Here is a tiny trained network, its code and every weight. The questions are about switching its units off for an input and a target symbol, where a switched-off unit gives its printed mean instead of its output.

import numpy as np


def w(rows, s, z=0):
    codes = np.array(rows[::2]) - 128.0
    scale = np.full(codes.shape[1], s)
    scale[-1] = z or s
    return codes * scale


def norm(h):
    return h / np.sqrt((h * h).mean(-1, keepdims=True) + 1e-5)


def f(y):
    return y / 2 * (1 + np.tanh(0.7978845608 * (y + 0.044715 * y**3)))


def softmax(a):
    e = np.exp(a - a.max(-1, keepdims=True))
    return e / e.sum(-1, keepdims=True)


def log_softmax(a):
    a = a - a.max(-1, keepdims=True)
    return a - np.log(np.exp(a).sum(-1, keepdims=True))


def net(x, mask):
    ids = ['αβγδεζηθλμξπστψω'.index(c) for c in x.split()]
    T = len(ids)
    res = E[ids] + P[:T]
    u = 0
    for l in range(2):
        q, k, v = (norm(res) @ M[l].T for M in (Q, K, V))
        z = softmax(np.where(np.tri(T) > 0, q @ k.T / 4**0.5, -1e9)) @ v
        res = res + np.where(mask[u], z, O[l][:, -1]) @ O[l][:, :-1]
        u += 1
        y = f(norm(res) @ A[l][:, :-1].T + A[l][:, -1])
        res = res + np.where(mask[u : u + 16], y, B[l][:, -1]) @ B[l][:, :-1]
        u += 16
    return log_softmax(norm(res)[-1] @ U[:, :-1].T + U[:, -1])


Q, K, V, O, A, B = {}, {}, {}, {}, {}, {}
E = w([
[88,90,63,128],'α',
[121,96,72,213],'β',
[181,71,154,122],'γ',
[88,120,54,198],'δ',
[167,67,141,110],'ε',
[116,85,78,162],'ζ',
[133,70,88,136],'η',
[170,81,141,132],'θ',
[60,121,34,228],'λ',
[75,133,49,220],'μ',
[183,112,178,114],'ξ',
[67,103,49,226],'π',
[73,165,80,249],'σ',
[163,169,246,154],'τ',
[163,59,90,32],'ψ',
[50,141,230,210],'ω',
],0.016)
P = w([
[131,149,114,93],'0',
[187,137,157,240],'1',
[56,164,132,43],'2',
[121,113,119,80],'3',
[165,71,142,212],'4',
[70,171,130,47],'5',
[132,96,108,81],'6',
[138,6,149,177],'7',
[96,174,123,53],'8',
],0.025)
Q[0] = w([
[123,71,114,121],'0.h1',
[167,142,78,149],'0.h1',
[5,180,126,23],'0.h1',
[190,132,107,120],'0.h1',
],0.028)
K[0] = w([
[121,95,93,103],'0.h1',
[118,176,79,100],'0.h1',
[59,1,180,161],'0.h1',
[144,156,117,78],'0.h1',
],0.029)
V[0] = w([
[112,159,173,137],'0.h1',
[37,133,253,160],'0.h1',
[64,66,165,133],'0.h1',
[32,56,184,147],'0.h1',
],0.0063)
O[0] = w([
[100,174,157,122,47],'0.h1',
[2,200,209,96,6],'0.h1',
[70,123,139,110,159],'0.h1',
[54,109,155,106,172],'0.h1',
],0.0078,0.0018)
A[0] = w([
[84,127,73,56,177],'0.n1',
[175,183,50,60,74],'0.n2',
[194,132,123,38,18],'0.n3',
[151,102,115,114,151],'0.n4',
[118,151,152,159,165],'0.n5',
[92,123,56,55,127],'0.n6',
[158,141,97,2,2],'0.n7',
[148,131,116,158,133],'0.n8',
[150,131,94,68,137],'0.n9',
[189,254,62,72,96],'0.n10',
[118,202,111,99,199],'0.n11',
[176,131,150,64,88],'0.n12',
[116,120,164,133,123],'0.n13',
[146,172,165,18,164],'0.n14',
[111,180,108,72,65],'0.n15',
[150,192,15,80,33],'0.n16',
],0.025,0.0076)
B[0] = w([
[40,75,35,152,248],'0.n1',
[139,221,166,196,161],'0.n2',
[205,60,144,30,152],'0.n3',
[62,98,97,140,160],'0.n4',
[109,78,96,92,155],'0.n5',
[65,64,62,193,235],'0.n6',
[203,38,73,91,169],'0.n7',
[89,90,133,106,161],'0.n8',
[132,126,163,198,162],'0.n9',
[243,242,120,124,158],'0.n10',
[165,88,135,17,197],'0.n11',
[187,107,176,33,146],'0.n12',
[107,118,81,139,134],'0.n13',
[97,102,167,1,194],'0.n14',
[134,77,196,126,174],'0.n15',
[124,218,22,203,185],'0.n16',
],0.038,0.014)
Q[1] = w([
[154,135,27,55],'1.h1',
[19,92,253,155],'1.h1',
[109,136,134,105],'1.h1',
[45,192,142,87],'1.h1',
],0.025)
K[1] = w([
[111,49,53,113],'1.h1',
[109,253,149,108],'1.h1',
[123,117,121,113],'1.h1',
[45,130,175,118],'1.h1',
],0.027)
V[1] = w([
[204,20,51,32],'1.h1',
[174,169,162,151],'1.h1',
[74,239,130,7],'1.h1',
[68,27,39,41],'1.h1',
],0.018)
O[1] = w([
[193,216,159,200,218],'1.h1',
[110,77,141,160,75],'1.h1',
[52,132,181,136,78],'1.h1',
[176,251,122,98,250],'1.h1',
],0.022,0.018)
A[1] = w([
[190,112,127,95,138],'1.n1',
[139,105,135,159,2],'1.n2',
[159,141,141,74,32],'1.n3',
[150,176,84,148,182],'1.n4',
[109,161,51,142,133],'1.n5',
[147,120,156,110,95],'1.n6',
[82,146,157,141,62],'1.n7',
[87,137,187,202,43],'1.n8',
[123,193,116,107,104],'1.n9',
[124,125,134,142,130],'1.n10',
[4,152,182,90,118],'1.n11',
[117,157,191,175,115],'1.n12',
[118,87,106,149,94],'1.n13',
[43,166,203,122,136],'1.n14',
[78,137,146,163,24],'1.n15',
[21,138,142,69,146],'1.n16',
],0.036,0.0075)
B[1] = w([
[70,213,137,181,165],'1.n1',
[140,157,61,106,130],'1.n2',
[136,92,174,216,157],'1.n3',
[66,63,79,91,235],'1.n4',
[171,128,243,96,255],'1.n5',
[145,69,132,135,133],'1.n6',
[119,123,167,88,131],'1.n7',
[52,120,170,157,149],'1.n8',
[156,125,78,67,181],'1.n9',
[131,122,115,139,130],'1.n10',
[164,121,32,237,168],'1.n11',
[220,156,108,110,142],'1.n12',
[175,159,166,110,181],'1.n13',
[58,55,160,36,153],'1.n14',
[161,166,177,119,137],'1.n15',
[79,254,107,124,183],'1.n16',
],0.049,0.02)
U = w([
[160,83,57,187,119],'α',
[79,147,231,125,168],'β',
[159,145,148,169,245],'γ',
[21,136,148,178,177],'δ',
[150,135,77,166,177],'ε',
[108,58,166,169,214],'ζ',
[208,52,104,153,127],'η',
[159,138,79,169,220],'θ',
[78,55,63,108,69],'λ',
[105,103,71,134,125],'μ',
[211,138,160,114,225],'ξ',
[51,98,185,82,96],'π',
[154,155,109,17,70],'σ',
[123,221,190,63,106],'τ',
[241,153,19,111,2],'ψ',
[100,254,62,100,28],'ω',
],0.016,0.0054)

Each question gives the input, a string of symbols that net reads in full, and the target symbol t.
The units are the heads (4 rows each of Q, K, V and O) and the neurons (one row each of A and B). Each row of codes is followed by its name. A weight is (code - 128) times the scale printed after its matrix; where a second scale follows, it is the last column's (O, A, B and U).
mask holds one flag per unit, layer by layer, with each layer's heads first. A switched-off unit (its flag False) gives its mean, the last column of its rows in O or B, instead of its output. The means were averaged over made-up inputs and are rounded, as every weight is.
A unit's drop is (log p(t) with every unit on - log p(t) with that unit switched off) / (log p(t) with every unit on - log p(t) with every unit switched off).
The circuit of an input: a set's keep is (log p(t) with only the set's units on - log p(t) with every unit switched off) / (log p(t) with every unit on - log p(t) with every unit switched off). Starting from the 12 units with the biggest drops (on a tie, the unit counted first), units are removed one at a time, each time the one whose removal leaves the highest keep (on an exact tie, the one counted first), for as long as the keep stays at least 0.8.
circuit, biggest first: the units of the circuit, biggest drop first
top k neurons: the k neurons with the biggest drops, biggest first
k most important neurons of layer l: the k neurons of layer l with the biggest drops, biggest first
input ε η ω π, target π: circuit, biggest first	1.n5, 1.n4, 0.n6
input ξ σ λ σ σ σ α λ, target β: 2 most important neurons of layer 0	0.n10, 0.n7
input λ γ η ω γ π ω σ ξ, target ω: circuit, biggest first	1.n16, 1.n11, 0.n14
input λ τ ξ η σ η λ ζ, target ω: top 3 neurons	0.n1, 0.n10, 0.n11
input τ λ λ σ ω β, target ω: 2 most important neurons of layer 1	1.n16, 1.n11
input ξ ξ π η η λ ω, target ω: circuit, biggest first	1.n16, 0.h1
input ζ σ ω σ μ, target λ: top 2 neurons	0.n2, 0.n8
input σ η ξ ξ ζ σ β, target β: top 3 neurons	0.n7, 1.n5, 0.n10
input β λ λ ω η α, target ω: top 2 neurons	1.n16, 0.n11
input ξ λ ξ λ λ, target β: top 2 neurons	0.n10, 0.n11
input ζ ε ξ ω γ, target λ: 3 most important neurons of layer 0	0.n1, 0.n2, 0.n11
input λ ω ω η λ, target ω: top 4 neurons	0.n1, 0.n2, 1.n5, 0.n16
input ζ π σ ζ σ η δ τ, target λ: 2 most important neurons of layer 0	0.n1, 0.n2
input η β τ ψ θ ω σ σ, target η: 2 most important neurons of layer 1	1.n16, 1.n5
input σ σ θ λ ξ ζ τ σ, target δ: circuit, biggest first	0.n16, 1.h1, 0.n11, 0.n10
input θ σ η ε η, target ζ: top 4 neurons	0.n16, 0.n11, 0.n7, 0.n10
input ω τ η, target ω: 2 most important neurons of layer 1	1.n16, 1.n11
input η π ω σ σ σ ζ μ, target η: top neuron	0.n14
input σ σ λ λ τ λ ξ λ, target δ: 4 most important neurons of layer 0	0.n16, 0.n11, 0.n1, 0.n7
input ξ ξ ξ σ τ λ π ε, target β: 2 most important neurons of layer 0	0.n10, 0.n11
input λ λ σ σ σ δ δ λ, target ω: top 2 neurons	0.n1, 0.n10
input ψ β σ δ ω η σ σ, target ψ: top 2 neurons	0.n14, 0.n6
input σ λ β ω σ, target δ: 2 most important neurons of layer 0	0.n16, 0.n7
input σ π ζ η ε ω θ ζ, target δ: 2 most important neurons of layer 0	0.n16, 0.n11
input π μ ξ λ σ ζ μ λ, target τ: top 4 neurons	0.n11, 0.n14, 0.n16, 0.n7
input ξ π ω ω σ σ η η, target β: top 2 neurons	0.n10, 0.n11
